Look-ups in named tables: a row name and a column name give one cell, copied from the table.

pav =
fields: tun, nof, gab, gumafe, dufar, gesikom, sigu, fami
zuf: [3025, 5267, 5788, 5071, 5504, 9267, 8651, 6866]
puz: [7319, 7866, 6241, 4890, 5441, 3005, 3569, 4195]
pimigo: [4986, 5957, 5598, 5125, 4597, 4961, 5579, 6060]
fik: [4068, 7414, 6186, 3881, 3459, 4352, 4876, 5432]
keti: [7449, 7371, 5253, 4790, 1716, 2292, 4075, 6340]
kapobin: [5471, 5764, 5652, 5852, 5576, 5160, 5436, 5890]
fidi: [6028, 8645, 6188, 4171, 3200, 2730, 3700, 4887]
pani: [6582, 8041, 6323, 4801, 5558, 3188, 3611, 3711]
bevamig: [7686, 7139, 5226, 4900, 1867, 2354, 4122, 6348]

What is the gumafe of bevamig in pav? 4900
What is the nof of keti in pav? 7371
What is the sigu of keti in pav? 4075
What is the gesikom of bevamig in pav? 2354
What is the gab of pimigo in pav? 5598
What is the gumafe of zuf in pav? 5071
What is the sigu of pani in pav? 3611
What is the fami of zuf in pav? 6866
What is the gesikom of keti in pav? 2292
What is the fami of fik in pav? 5432
What is the dufar of pimigo in pav? 4597
What is the gab of puz in pav? 6241
What is the tun of kapobin in pav? 5471
What is the gumafe of kapobin in pav? 5852
What is the dufar of puz in pav? 5441
What is the sigu of fidi in pav? 3700

kinot =
,sed,ras,mefa,fet,beno,nezilok,rus,mibo,dudi,gugu
neru,91,104,93,144,97,105,119,103,126,103
ponu,201,186,197,33,192,182,171,186,61,180
taga,80,77,83,123,84,79,74,79,124,82
kab,211,200,207,21,202,195,183,200,42,193
zibes,209,204,206,36,203,201,196,202,49,198
mevuril,154,160,153,74,154,164,169,156,68,159

kab, gugu: 193
zibes, rus: 196
mevuril, nezilok: 164
neru, sed: 91
zibes, beno: 203
zibes, fet: 36
zibes, mibo: 202
taga, beno: 84
kab, mibo: 200
ponu, nezilok: 182
zibes, ras: 204
mevuril, ras: 160
neru, nezilok: 105
ponu, fet: 33
zibes, gugu: 198
ponu, beno: 192
neru, ras: 104
kab, rus: 183
Which row has the largest rus? zibes

rem:
,ramineb,kivabal,nire,tol,degivon,geb,vigeti,pimoki,torob,duzul
budefa,125,129,122,120,130,131,126,121,123,125
bidin,130,128,116,126,143,112,80,77,51,141
lif,126,126,120,124,134,116,101,100,80,134
lun,128,112,128,135,120,124,123,121,119,136
gur,125,117,125,128,124,122,127,127,122,131
bigulo,128,113,136,134,124,122,137,121,134,131
sut,124,126,119,123,133,119,111,113,96,131
kon,123,134,119,113,133,123,133,139,124,121
zofetas,121,115,131,124,110,132,183,193,204,114
mos,123,118,126,125,118,125,147,151,150,123
demivu,125,135,123,115,137,126,127,123,115,121

What is the geb of bigulo in rem? 122
What is the nire of mos in rem? 126
What is the torob of budefa in rem? 123
What is the degivon of kon in rem? 133
What is the degivon of gur in rem? 124
What is the geb of gur in rem? 122
What is the tol of lif in rem? 124
What is the kivabal of gur in rem? 117
What is the vigeti of bidin in rem? 80
Row with the largest degivon: bidin

kib =
|  | netopid | nipaz | nuf |
|---|---|---|---|
| kufid | 39 | 49 | 21 |
| ror | 32 | 19 | 24 |
| nufo | 21 | 23 | 15 |
| lovazo | 12 | 12 | 4 |
| tivat | 88 | 26 | 28 |
| sufu | 21 | 10 | 25 |

tivat, nipaz: 26
tivat, nuf: 28
sufu, nuf: 25
kufid, netopid: 39
ror, nuf: 24
ror, nipaz: 19
lovazo, nipaz: 12
sufu, nipaz: 10
nufo, netopid: 21
lovazo, nuf: 4
nufo, nipaz: 23
tivat, netopid: 88
kufid, nipaz: 49

zamek =
|  | nom | nak | vaf | sug | zireler | daru | surof | tofosat | fodod | dov |
|---|---|---|---|---|---|---|---|---|---|---|
| mar | 142 | 48 | 114 | 88 | 94 | 116 | 86 | 18 | 84 | 68 |
| mev | 79 | 126 | 102 | 98 | 104 | 82 | 135 | 156 | 67 | 144 |
| zavor | 56 | 139 | 102 | 89 | 103 | 69 | 164 | 185 | 53 | 174 |
| batibi | 36 | 146 | 109 | 80 | 92 | 49 | 201 | 211 | 51 | 222 |

What is the dov of batibi in zamek? 222
What is the zireler of mev in zamek? 104
What is the sug of mev in zamek? 98
What is the vaf of zavor in zamek? 102
What is the tofosat of mev in zamek? 156
What is the surof of batibi in zamek? 201
What is the surof of mar in zamek? 86
What is the fodod of mev in zamek? 67
What is the daru of mev in zamek? 82
What is the fodod of batibi in zamek? 51
What is the zireler of batibi in zamek? 92
What is the daru of batibi in zamek? 49
What is the nom of zavor in zamek? 56
What is the sug of zavor in zamek? 89
What is the zireler of mar in zamek? 94
What is the dov of mev in zamek? 144
What is the nak of zavor in zamek? 139
What is the nom of mar in zamek? 142
What is the nak of mev in zamek? 126
What is the daru of mar in zamek? 116
Row with the largest sug: mev

